Below are the code and all the weights of a small trained network. Each question names an input and a target symbol and asks about switching units off, where a switched-off unit gives its printed mean instead of its output.

import numpy as np


def w(rows, s, z=0):
    codes = np.array(rows[::2]) - 128.0
    scale = np.full(codes.shape[1], s)
    scale[-1] = z or s
    return codes * scale


def norm(h):
    return h / np.sqrt((h * h).mean(-1, keepdims=True) + 1e-5)


def f(y):
    return y / 2 * (1 + np.tanh(0.7978845608 * (y + 0.044715 * y**3)))


def softmax(a):
    e = np.exp(a - a.max(-1, keepdims=True))
    return e / e.sum(-1, keepdims=True)


def log_softmax(a):
    a = a - a.max(-1, keepdims=True)
    return a - np.log(np.exp(a).sum(-1, keepdims=True))


def net(x, mask):
    ids = ['δζθλπτψ'.index(c) for c in x.split()]
    T = len(ids)
    res = E[ids] + P[:T]
    u = 0
    for l in range(3):
        r = norm(res)
        for j in range(3):
            rows = slice(3 * j, 3 * j + 3)
            q, k, v = (r @ M[l][rows].T for M in (Q, K, V))
            z = softmax(np.where(np.tri(T) > 0, q @ k.T / 3**0.5, -1e9)) @ v
            o = O[l][rows]
            res = res + np.where(mask[u + j], z, o[:, -1]) @ o[:, :-1]
        u += 3
        y = f(norm(res) @ A[l][:, :-1].T + A[l][:, -1])
        res = res + np.where(mask[u : u + 4], y, B[l][:, -1]) @ B[l][:, :-1]
        u += 4
    return log_softmax(norm(res)[-1] @ U[:, :-1].T + U[:, -1])


Q, K, V, O, A, B = {}, {}, {}, {}, {}, {}
E = w([
[134,157,188,237],'δ',
[31,157,19,143],'ζ',
[224,94,118,102],'θ',
[154,208,137,79],'λ',
[93,68,148,107],'π',
[255,190,86,105],'τ',
[111,179,186,111],'ψ',
],0.0047)
P = w([
[117,255,181,104],'0',
[128,238,164,114],'1',
[122,196,134,109],'2',
[137,165,119,114],'3',
[135,135,104,109],'4',
[155,126,75,131],'5',
[161,106,73,134],'6',
[168,93,55,144],'7',
[152,82,48,142],'8',
],0.0017)
Q[0] = w([
[127,2,111,83],'0.h1',
[180,157,91,171],'0.h1',
[119,135,163,145],'0.h1',
[152,172,123,172],'0.h2',
[178,117,136,85],'0.h2',
[179,78,171,88],'0.h2',
[150,79,197,157],'0.h3',
[136,66,147,181],'0.h3',
[129,127,218,131],'0.h3',
],0.0094)
K[0] = w([
[129,115,254,147],'0.h1',
[83,149,103,162],'0.h1',
[141,104,121,125],'0.h1',
[193,125,141,114],'0.h2',
[117,87,92,75],'0.h2',
[87,87,118,67],'0.h2',
[107,102,74,26],'0.h3',
[151,84,94,68],'0.h3',
[95,170,105,72],'0.h3',
],0.0091)
V[0] = w([
[131,124,127,123],'0.h1',
[128,128,128,128],'0.h1',
[195,156,252,210],'0.h1',
[128,144,157,121],'0.h2',
[167,218,5,154],'0.h2',
[139,133,190,116],'0.h2',
[73,92,168,214],'0.h3',
[128,128,128,128],'0.h3',
[128,128,128,128],'0.h3',
],0.0025)
O[0] = w([
[132,127,127,129,129],'0.h1',
[128,128,128,128,128],'0.h1',
[128,255,121,162,170],'0.h1',
[123,113,118,119,143],'0.h2',
[126,177,201,57,208],'0.h2',
[117,101,115,120,152],'0.h2',
[184,77,153,178,3],'0.h3',
[128,128,128,128,128],'0.h3',
[128,128,128,128,128],'0.h3',
],0.0031,0.0016)
A[0] = w([
[211,92,239,153,2],'0.n1',
[2,33,150,210,104],'0.n2',
[236,232,145,87,20],'0.n3',
[110,130,69,32,131],'0.n4',
],0.0032,0.0022)
B[0] = w([
[71,196,5,123,89],'0.n1',
[140,93,127,13,111],'0.n2',
[188,40,96,42,253],'0.n3',
[116,120,204,172,186],'0.n4',
],0.003,0.0018)
Q[1] = w([
[107,76,61,30],'1.h1',
[180,241,150,166],'1.h1',
[44,205,119,213],'1.h1',
[145,85,86,154],'1.h2',
[60,53,92,172],'1.h2',
[98,132,153,117],'1.h2',
[253,68,68,34],'1.h3',
[73,73,163,202],'1.h3',
[63,202,159,177],'1.h3',
],0.0076)
K[1] = w([
[202,67,184,155],'1.h1',
[92,218,119,46],'1.h1',
[2,72,172,101],'1.h1',
[182,90,92,164],'1.h2',
[146,134,134,251],'1.h2',
[103,157,143,140],'1.h2',
[96,113,88,205],'1.h3',
[138,205,136,36],'1.h3',
[161,108,186,55],'1.h3',
],0.0077)
V[1] = w([
[134,106,79,178],'1.h1',
[137,136,93,208],'1.h1',
[115,118,4,85],'1.h1',
[128,128,128,128],'1.h2',
[111,169,155,179],'1.h2',
[172,95,247,206],'1.h2',
[130,118,22,99],'1.h3',
[131,119,71,109],'1.h3',
[190,104,253,167],'1.h3',
],0.0044)
O[1] = w([
[135,153,59,120,8],'1.h1',
[134,121,42,120,3],'1.h1',
[59,204,75,197,174],'1.h1',
[128,128,128,128,128],'1.h2',
[67,85,109,79,51],'1.h2',
[149,175,147,10,29],'1.h2',
[134,142,128,57,146],'1.h3',
[138,135,131,84,138],'1.h3',
[255,105,205,235,120],'1.h3',
],0.0035,0.0014)
A[1] = w([
[109,70,91,108,61],'1.n1',
[107,30,158,132,126],'1.n2',
[160,111,3,96,1],'1.n3',
[134,115,185,129,124],'1.n4',
],0.0061,0.0015)
B[1] = w([
[123,232,24,117,75],'1.n1',
[191,88,52,90,121],'1.n2',
[120,139,253,91,255],'1.n3',
[158,75,165,134,198],'1.n4',
],0.0041,0.00094)
Q[2] = w([
[109,144,144,172],'2.h1',
[172,15,112,130],'2.h1',
[124,166,119,86],'2.h1',
[119,152,36,102],'2.h2',
[66,91,114,148],'2.h2',
[54,195,170,181],'2.h2',
[105,156,97,70],'2.h3',
[135,248,181,142],'2.h3',
[106,177,109,75],'2.h3',
],0.012)
K[2] = w([
[136,113,149,167],'2.h1',
[164,133,140,2],'2.h1',
[108,143,97,132],'2.h1',
[112,95,65,106],'2.h2',
[136,116,154,55],'2.h2',
[138,182,135,93],'2.h2',
[92,110,102,109],'2.h3',
[81,249,148,200],'2.h3',
[78,127,103,117],'2.h3',
],0.015)
V[2] = w([
[102,155,90,188],'2.h1',
[88,144,85,176],'2.h1',
[142,146,150,163],'2.h1',
[93,115,154,130],'2.h2',
[142,122,109,252],'2.h2',
[100,213,57,149],'2.h2',
[96,119,30,172],'2.h3',
[123,124,134,128],'2.h3',
[175,166,117,133],'2.h3',
],0.0042)
O[2] = w([
[205,110,164,84,68],'2.h1',
[193,119,172,91,45],'2.h1',
[154,112,72,147,163],'2.h1',
[144,153,125,104,101],'2.h2',
[54,163,252,107,85],'2.h2',
[179,140,178,221,52],'2.h2',
[196,121,183,100,5],'2.h3',
[129,130,127,130,126],'2.h3',
[85,85,106,140,184],'2.h3',
],0.0039,0.002)
A[2] = w([
[122,33,71,87,167],'2.n1',
[105,67,253,202,201],'2.n2',
[202,140,207,228,162],'2.n3',
[76,57,176,115,1],'2.n4',
],0.0058,0.004)
B[2] = w([
[143,165,158,164,240],'2.n1',
[158,95,100,146,232],'2.n2',
[103,86,106,131,250],'2.n3',
[160,247,83,145,73],'2.n4',
],0.012,0.0022)
U = w([
[195,99,193,31,205],'δ',
[8,146,139,104,232],'ζ',
[190,195,18,85,64],'θ',
[137,141,114,141,8],'λ',
[153,162,247,218,123],'π',
[140,149,106,143,4],'τ',
[118,15,98,161,253],'ψ',
],0.013,0.0036)

Each question gives the input, a string of symbols that net reads in full, and the target symbol t.
The units are the heads (3 rows each of Q, K, V and O) and the neurons (one row each of A and B). Each row of codes is followed by its name. A weight is (code - 128) times the scale printed after its matrix; where a second scale follows, it is the last column's (O, A, B and U).
mask holds one flag per unit, layer by layer, with each layer's heads first. A switched-off unit (its flag False) gives its mean, the last column of its rows in O or B, instead of its output. The means were averaged over made-up inputs and are rounded, as every weight is.
A unit's drop is (log p(t) with every unit on - log p(t) with that unit switched off) / (log p(t) with every unit on - log p(t) with every unit switched off).
The circuit of an input: a set's keep is (log p(t) with only the set's units on - log p(t) with every unit switched off) / (log p(t) with every unit on - log p(t) with every unit switched off). Starting from the 12 units with the biggest drops (on a tie, the unit counted first), units are removed one at a time, each time the one whose removal leaves the highest keep (on an exact tie, the one counted first), for as long as the keep stays at least 0.8.
circuit, biggest first: the units of the circuit, biggest drop first
most important unit: the unit with the biggest drop
top k neurons: the k neurons with the biggest drops, biggest first
k most important neurons of layer l: the k neurons of layer l with the biggest drops, biggest first
heads that matter: for each layer, one digit per head in row order, 1 if its drop is at least 0.15 and else 0, layers parted by /
drop of u: that unit's drop, to one decimal
input τ θ ζ θ θ ζ, target θ: circuit, biggest first	(2.h2, 1.h3, 2.h1, 2.n3)
input ψ θ ψ θ θ τ τ θ ζ, target ζ: most important unit	2.n2
input δ τ τ, target ψ: circuit, biggest first	(1.h3, 2.n3)
input ζ θ τ τ θ ζ, target θ: heads that matter	000 / 001 / 111
input π ζ ζ θ π, target ζ: top 3 neurons	(2.n2, 1.n2, 0.n2)
input λ λ θ θ π, target π: circuit, biggest first	(2.n1, 2.n3)
input ζ ζ δ π ζ, target δ: heads that matter	101 / 110 / 101
input τ θ π θ τ λ λ θ π, target θ: 3 most important neurons of layer 2	(2.n3, 2.n1, 2.n2)
input π τ θ π π ζ ζ τ π, target ζ: 3 most important neurons of layer 2	(2.n2, 2.n1, 2.n4)
input ψ θ θ ζ λ τ τ ψ, target θ: heads that matter	000 / 101 / 010
input ζ π ζ, target π: heads that matter	111 / 001 / 111
input π ζ τ ψ θ ψ, target θ: top 2 neurons	(2.n4, 0.n2)
input λ π θ θ θ λ π λ, target ζ: top 2 neurons	(2.n2, 1.n2)
input θ ζ τ ζ θ τ τ θ τ, target δ: most important unit	1.h3
input δ λ θ θ θ τ τ ζ, target ζ: top 3 neurons	(2.n1, 2.n3, 2.n2)
input λ θ ψ, target ψ: top 2 neurons	(2.n2, 2.n1)
input π π ζ λ ζ π ζ, target π: 2 most important neurons of layer 0	(0.n3, 0.n1)
input δ λ θ ζ δ θ τ, target ψ: heads that matter	000 / 000 / 010
input θ π τ λ ζ λ, target δ: heads that matter	000 / 001 / 100
input τ τ θ θ θ, target π: top neuron	(2.n1)
input θ θ θ τ ζ ψ, target ψ: top 2 neurons	(0.n3, 2.n2)
input θ θ θ π, target π: drop of 2.n1	1.7
input τ θ τ τ θ ζ θ λ λ, target δ: drop of 1.h3	0.3
input τ θ θ, target π: drop of 2.n1	0.7
